Here is a tiny trained network, its code and every weight. The questions are about switching its units off for an input and a target symbol, where a switched-off unit gives its printed mean instead of its output.

import numpy as np


def w(rows, s, z=0):
    codes = np.array(rows[::2]) - 128.0
    scale = np.full(codes.shape[1], s)
    scale[-1] = z or s
    return codes * scale


def norm(h):
    return h / np.sqrt((h * h).mean(-1, keepdims=True) + 1e-5)


def f(y):
    return y / 2 * (1 + np.tanh(0.7978845608 * (y + 0.044715 * y**3)))


def softmax(a):
    e = np.exp(a - a.max(-1, keepdims=True))
    return e / e.sum(-1, keepdims=True)


def log_softmax(a):
    a = a - a.max(-1, keepdims=True)
    return a - np.log(np.exp(a).sum(-1, keepdims=True))


def net(x, mask):
    ids = ['βγεζηθμξπσφω'.index(c) for c in x.split()]
    T = len(ids)
    res = E[ids] + P[:T]
    u = 0
    for l in range(2):
        r = norm(res)
        for j in range(2):
            rows = slice(3 * j, 3 * j + 3)
            q, k, v = (r @ M[l][rows].T for M in (Q, K, V))
            z = softmax(np.where(np.tri(T) > 0, q @ k.T / 3**0.5, -1e9)) @ v
            o = O[l][rows]
            res = res + np.where(mask[u + j], z, o[:, -1]) @ o[:, :-1]
        u += 2
        y = f(norm(res) @ A[l][:, :-1].T + A[l][:, -1])
        res = res + np.where(mask[u : u + 12], y, B[l][:, -1]) @ B[l][:, :-1]
        u += 12
    return log_softmax(norm(res)[-1] @ U[:, :-1].T + U[:, -1])


Q, K, V, O, A, B = {}, {}, {}, {}, {}, {}
E = w([
[107,62,67,141],'β',
[154,83,57,142],'γ',
[59,125,57,128],'ε',
[54,113,85,128],'ζ',
[45,104,88,130],'η',
[39,102,91,130],'θ',
[1,74,107,129],'μ',
[79,135,50,132],'ξ',
[31,95,87,134],'π',
[125,150,45,112],'σ',
[145,170,191,222],'φ',
[165,151,94,77],'ω',
],0.0079)
P = w([
[120,76,189,81],'0',
[76,101,33,36],'1',
[82,126,45,51],'2',
[90,144,53,82],'3',
[97,160,61,106],'4',
[102,173,70,128],'5',
[100,185,78,150],'6',
[100,193,93,173],'7',
[106,204,102,192],'8',
[99,215,112,212],'9',
[107,215,116,234],'10',
[110,218,128,255],'11',
],0.0041)
Q[0] = w([
[152,191,86,62],'0.h1',
[85,122,230,27],'0.h1',
[81,166,40,153],'0.h1',
[82,175,108,205],'0.h2',
[103,117,101,175],'0.h2',
[127,97,6,84],'0.h2',
],0.014)
K[0] = w([
[154,229,157,68],'0.h1',
[157,19,56,28],'0.h1',
[143,251,95,177],'0.h1',
[192,98,170,155],'0.h2',
[181,121,162,179],'0.h2',
[170,202,73,130],'0.h2',
],0.011)
V[0] = w([
[128,3,97,168],'0.h1',
[46,175,149,158],'0.h1',
[42,111,162,77],'0.h1',
[158,189,96,171],'0.h2',
[242,97,53,105],'0.h2',
[96,234,146,58],'0.h2',
],0.0068)
O[0] = w([
[160,90,82,240,113],'0.h1',
[105,215,159,125,142],'0.h1',
[2,142,150,132,102],'0.h1',
[108,176,88,141,159],'0.h2',
[134,95,26,127,255],'0.h2',
[43,157,152,80,104],'0.h2',
],0.0071,0.0058)
A[0] = w([
[201,175,208,56,3],'0.n1',
[107,124,143,237,121],'0.n2',
[84,176,101,79,96],'0.n3',
[71,97,155,119,150],'0.n4',
[82,88,194,58,113],'0.n5',
[126,52,100,122,50],'0.n6',
[179,29,228,246,54],'0.n7',
[228,79,112,150,111],'0.n8',
[147,75,111,122,29],'0.n9',
[2,168,129,119,144],'0.n10',
[90,56,172,177,205],'0.n11',
[118,46,229,62,116],'0.n12',
],0.0073,0.004)
B[0] = w([
[70,51,119,191,87],'0.n1',
[133,74,68,121,152],'0.n2',
[157,80,102,166,244],'0.n3',
[186,131,93,142,110],'0.n4',
[172,128,33,151,75],'0.n5',
[116,207,129,106,155],'0.n6',
[106,69,113,3,119],'0.n7',
[62,109,45,139,218],'0.n8',
[96,199,111,115,93],'0.n9',
[194,95,73,157,255],'0.n10',
[207,97,88,115,149],'0.n11',
[115,68,51,140,71],'0.n12',
],0.0064,0.0018)
Q[1] = w([
[115,116,91,172],'1.h1',
[192,144,12,100],'1.h1',
[5,110,130,95],'1.h1',
[113,155,143,86],'1.h2',
[116,69,139,155],'1.h2',
[95,43,136,188],'1.h2',
],0.016)
K[1] = w([
[96,191,129,152],'1.h1',
[188,233,195,125],'1.h1',
[73,154,22,29],'1.h1',
[148,65,85,95],'1.h2',
[133,157,247,114],'1.h2',
[113,153,241,131],'1.h2',
],0.012)
V[1] = w([
[134,194,40,161],'1.h1',
[2,107,108,181],'1.h1',
[100,141,127,212],'1.h1',
[67,131,156,150],'1.h2',
[102,164,127,184],'1.h2',
[204,126,89,128],'1.h2',
],0.0089)
O[1] = w([
[254,21,157,98,254],'1.h1',
[197,153,183,206,107],'1.h1',
[150,167,228,126,107],'1.h1',
[127,51,88,142,69],'1.h2',
[64,55,125,115,108],'1.h2',
[117,225,184,97,209],'1.h2',
],0.0068,0.0079)
A[1] = w([
[110,189,193,134,126],'1.n1',
[115,190,128,160,55],'1.n2',
[150,112,78,161,199],'1.n3',
[101,77,116,132,91],'1.n4',
[135,54,155,93,138],'1.n5',
[156,135,146,246,116],'1.n6',
[6,145,181,140,229],'1.n7',
[149,204,100,131,151],'1.n8',
[176,109,152,119,144],'1.n9',
[117,125,118,125,115],'1.n10',
[107,162,126,46,2],'1.n11',
[84,67,104,63,67],'1.n12',
],0.014,0.0053)
B[1] = w([
[125,84,149,81,136],'1.n1',
[175,88,130,127,118],'1.n2',
[105,144,170,125,254],'1.n3',
[147,114,178,103,126],'1.n4',
[179,170,171,129,150],'1.n5',
[63,89,107,99,155],'1.n6',
[83,246,120,125,130],'1.n7',
[112,84,172,134,177],'1.n8',
[111,180,127,146,183],'1.n9',
[129,128,134,123,126],'1.n10',
[102,90,123,177,141],'1.n11',
[101,146,167,73,153],'1.n12',
],0.013,0.0089)
U = w([
[176,34,163,112,4],'β',
[192,55,67,157,254],'γ',
[65,237,57,150,113],'ε',
[66,158,126,144,129],'ζ',
[80,126,119,149,115],'η',
[86,126,117,141,121],'θ',
[120,49,136,150,178],'μ',
[102,209,170,198,62],'ξ',
[96,95,130,152,152],'π',
[230,207,138,117,155],'σ',
[125,132,176,106,27],'φ',
[114,138,97,7,164],'ω',
],0.018,0.0056)

Each question gives the input, a string of symbols that net reads in full, and the target symbol t.
The units are the heads (3 rows each of Q, K, V and O) and the neurons (one row each of A and B). Each row of codes is followed by its name. A weight is (code - 128) times the scale printed after its matrix; where a second scale follows, it is the last column's (O, A, B and U).
mask holds one flag per unit, layer by layer, with each layer's heads first. A switched-off unit (its flag False) gives its mean, the last column of its rows in O or B, instead of its output. The means were averaged over made-up inputs and are rounded, as every weight is.
A unit's drop is (log p(t) with every unit on - log p(t) with that unit switched off) / (log p(t) with every unit on - log p(t) with every unit switched off).
The circuit of an input: a set's keep is (log p(t) with only the set's units on - log p(t) with every unit switched off) / (log p(t) with every unit on - log p(t) with every unit switched off). Starting from the 12 units with the biggest drops (on a tie, the unit counted first), units are removed one at a time, each time the one whose removal leaves the highest keep (on an exact tie, the one counted first), for as long as the keep stays at least 0.8.
circuit, biggest first: the units of the circuit, biggest drop first
unit that matters most: the unit with the biggest drop
top k neurons in layer l: the k neurons of layer l with the biggest drops, biggest first
which heads matter: for each layer, one digit per head in row order, 1 if its drop is at least 0.15 and else 0, layers parted by /
input ξ γ ω ξ θ ζ θ ω γ β, target ω: unit that matters most : 1.h1
input σ φ ω, target μ: top 2 neurons in layer 1 : 1.n11, 1.n8
input η σ φ, target ω: circuit, biggest first : 1.n1, 0.h1
input σ ω σ ω β γ β ω γ γ γ γ, target γ: which heads matter : 10 / 00
input ξ σ θ γ, target σ: circuit, biggest first : 1.h1, 1.n5
input μ ω γ γ γ γ γ γ ξ, target ξ: top 2 neurons in layer 1 : 1.n9, 1.n6
input φ ξ ω, target ε: circuit, biggest first : 1.h1, 0.h2
input γ γ γ μ ω π γ ω σ γ, target ω: circuit, biggest first : 0.h1, 1.h1
input β σ γ η, target σ: which heads matter : 00 / 00
input ξ ω ω ω ξ μ γ γ γ γ ω, target ω: circuit, biggest first : 0.h1, 1.h1
input σ φ γ ξ ω, target μ: top 2 neurons in layer 1 : 1.n8, 1.n11
input ζ σ γ ω μ ω η ξ, target ω: which heads matter : 00 / 10
input γ σ γ μ γ ε μ γ γ ε γ μ, target μ: top 2 neurons in layer 1 : 1.n6, 1.n3
input γ γ φ ω β π γ ζ γ σ γ ξ, target σ: which heads matter : 11 / 10
input γ φ ζ ζ γ β ε γ σ γ ζ, target σ: circuit, biggest first : 1.h1
input γ σ σ σ, target σ: circuit, biggest first : 1.h1, 1.n6
input γ ω γ ξ σ η ζ ω ω η, target ω: which heads matter : 10 / 10
input φ θ σ σ γ γ ω ω γ σ ξ σ, target ε: top 2 neurons in layer 1 : 1.n7, 1.n3
input ω γ ξ φ ε, target β: which heads matter : 11 / 10
input θ σ π γ σ γ ε, target σ: which heads matter : 00 / 10
input γ π ω γ γ σ γ γ γ σ ω φ, target σ: unit that matters most : 0.n7
input φ γ γ γ, target ε: circuit, biggest first : 0.h2, 1.h1
input θ ξ ε, target ξ: which heads matter : 10 / 10
input σ φ γ, target μ: which heads matter : 01 / 10
input γ γ ζ β γ ε θ σ π, target σ: which heads matter : 00 / 10
input φ ω ω γ γ σ η σ σ β, target ε: circuit, biggest first : 1.h1, 0.h2
input β π ω θ σ π, target σ: which heads matter : 00 / 00
input γ σ ζ μ, target σ: unit that matters most : 1.n5
